Here is a tiny trained network, its code and every weight. The questions are about switching its units off for an input and a class, where a switched-off unit gives its printed mean instead of its output.

import numpy as np


def w(rows, s, z=0):
    codes = np.array(rows[::2]) - 128.0
    scale = np.full(codes.shape[1], s)
    scale[-1] = z or s
    return codes * scale


def f(y):
    return y / 2 * (1 + np.tanh(0.7978845608 * (y + 0.044715 * y**3)))


def log_softmax(a):
    a = a - a.max(-1, keepdims=True)
    return a - np.log(np.exp(a).sum(-1, keepdims=True))


def net(x, mask):
    res = np.array(x, float).reshape(1, 5) / 4 @ E
    y = f(res @ A[0][:, :-1].T + A[0][:, -1])
    res = res + np.where(mask, y, B[0][:, -1]) @ B[0][:, :-1]
    return log_softmax(res[-1] @ U[:, :-1].T + U[:, -1])


A, B = {}, {}
E = w([
[222,38,197,153,73,99],'x0',
[124,117,234,17,173,139],'x1',
[2,155,69,158,164,224],'x2',
[227,194,63,69,236,198],'x3',
[121,88,35,33,113,47],'x4',
],0.008)
A[0] = w([
[189,141,138,104,143,87,168],'neuron 1',
[112,191,163,163,122,166,92],'neuron 2',
[108,149,157,78,105,38,241],'neuron 3',
[181,155,74,246,95,96,69],'neuron 4',
[148,72,95,94,45,33,255],'neuron 5',
[52,155,188,97,186,162,135],'neuron 6',
[125,203,41,125,99,102,202],'neuron 7',
[71,151,158,151,116,131,187],'neuron 8',
[88,169,134,178,105,111,222],'neuron 9',
[47,123,89,95,116,125,146],'neuron 10',
[72,105,76,110,95,168,93],'neuron 11',
[168,134,125,114,163,117,208],'neuron 12',
[69,159,38,153,149,126,144],'neuron 13',
[93,160,112,195,113,169,227],'neuron 14',
],0.013,0.0045)
B[0] = w([
[191,103,114,161,101,90,189],'neuron 1',
[23,112,109,162,117,163,178],'neuron 2',
[123,66,1,173,109,166,211],'neuron 3',
[113,12,123,200,78,175,211],'neuron 4',
[109,29,97,212,55,158,247],'neuron 5',
[103,35,37,244,141,222,224],'neuron 6',
[147,149,58,120,213,161,225],'neuron 7',
[105,97,129,84,170,180,188],'neuron 8',
[85,63,113,108,126,161,194],'neuron 9',
[94,146,135,131,141,160,210],'neuron 10',
[103,114,236,76,212,166,187],'neuron 11',
[165,146,102,116,53,143,177],'neuron 12',
[80,172,146,72,200,167,247],'neuron 13',
[60,152,130,122,221,190,229],'neuron 14',
],0.0081,0.012)
U = w([
[135,75,112,214,50,192,225],'0',
[74,247,216,210,101,36,13],'1',
[67,158,158,145,175,237,203],'2',
[116,143,204,100,130,38,4],'3',
[189,165,53,87,128,157,43],'4',
[253,156,254,122,23,87,80],'5',
],0.0091,0.004)

Each question gives the input, the list of numbers given to net, and the class t.
The units are the neurons (one row each of A and B). Each row of codes is followed by its name. A weight is (code - 128) times the scale printed after its matrix; where a second scale follows, it is the last column's (A, B and U).
mask holds one flag per neuron, in row order. A switched-off neuron (its flag False) gives its mean, the last column of its row in B, instead of its output. The means were averaged over made-up inputs and are rounded, as every weight is.
A unit's drop is (log p(t) with every unit on - log p(t) with that unit switched off) / (log p(t) with every unit on - log p(t) with every unit switched off).
The circuit of an input: a set's keep is (log p(t) with only the set's units on - log p(t) with every unit switched off) / (log p(t) with every unit on - log p(t) with every unit switched off). Starting from the 12 units with the biggest drops (on a tie, the unit counted first), units are removed one at a time, each time the one whose removal leaves the highest keep (on an exact tie, the one counted first), for as long as the keep stays at least 0.8.
circuit, biggest first: the units of the circuit, biggest drop first
most important unit: the unit with the biggest drop
k most important neurons: the k neurons with the biggest drops, biggest first
drop when u is switched off: that unit's drop, to one decimal
input [-1,1,-5,5,8], class 0: most important unit	neuron 5
input [-3,7,0,-1,2], class 0: circuit, biggest first	[neuron 13; neuron 14]
input [1,8,5,7,-4], class 0: circuit, biggest first	[neuron 6; neuron 13]
input [-5,-4,-8,8,-8], class 0: 2 most important neurons	[neuron 4; neuron 13]
input [6,0,2,0,-1], class 5: 2 most important neurons	[neuron 6; neuron 3]
input [-4,2,-6,4,-5], class 4: 3 most important neurons	[neuron 5; neuron 4; neuron 11]
input [4,1,-4,-1,-8], class 5: 3 most important neurons	[neuron 6; neuron 5; neuron 3]
input [-6,4,-8,6,-4], class 4: 2 most important neurons	[neuron 5; neuron 4]
input [4,2,2,7,8], class 4: 2 most important neurons	[neuron 6; neuron 4]
input [0,7,2,-8,-2], class 0: 2 most important neurons	[neuron 13; neuron 6]
input [-1,0,-1,5,1], class 4: drop when neuron 3 is switched off	0.0
input [5,6,-6,4,-1], class 5: drop when neuron 6 is switched off	0.3
input [-4,-8,-2,7,2], class 4: drop when neuron 2 is switched off	0.4
input [5,8,0,7,7], class 0: most important unit	neuron 3
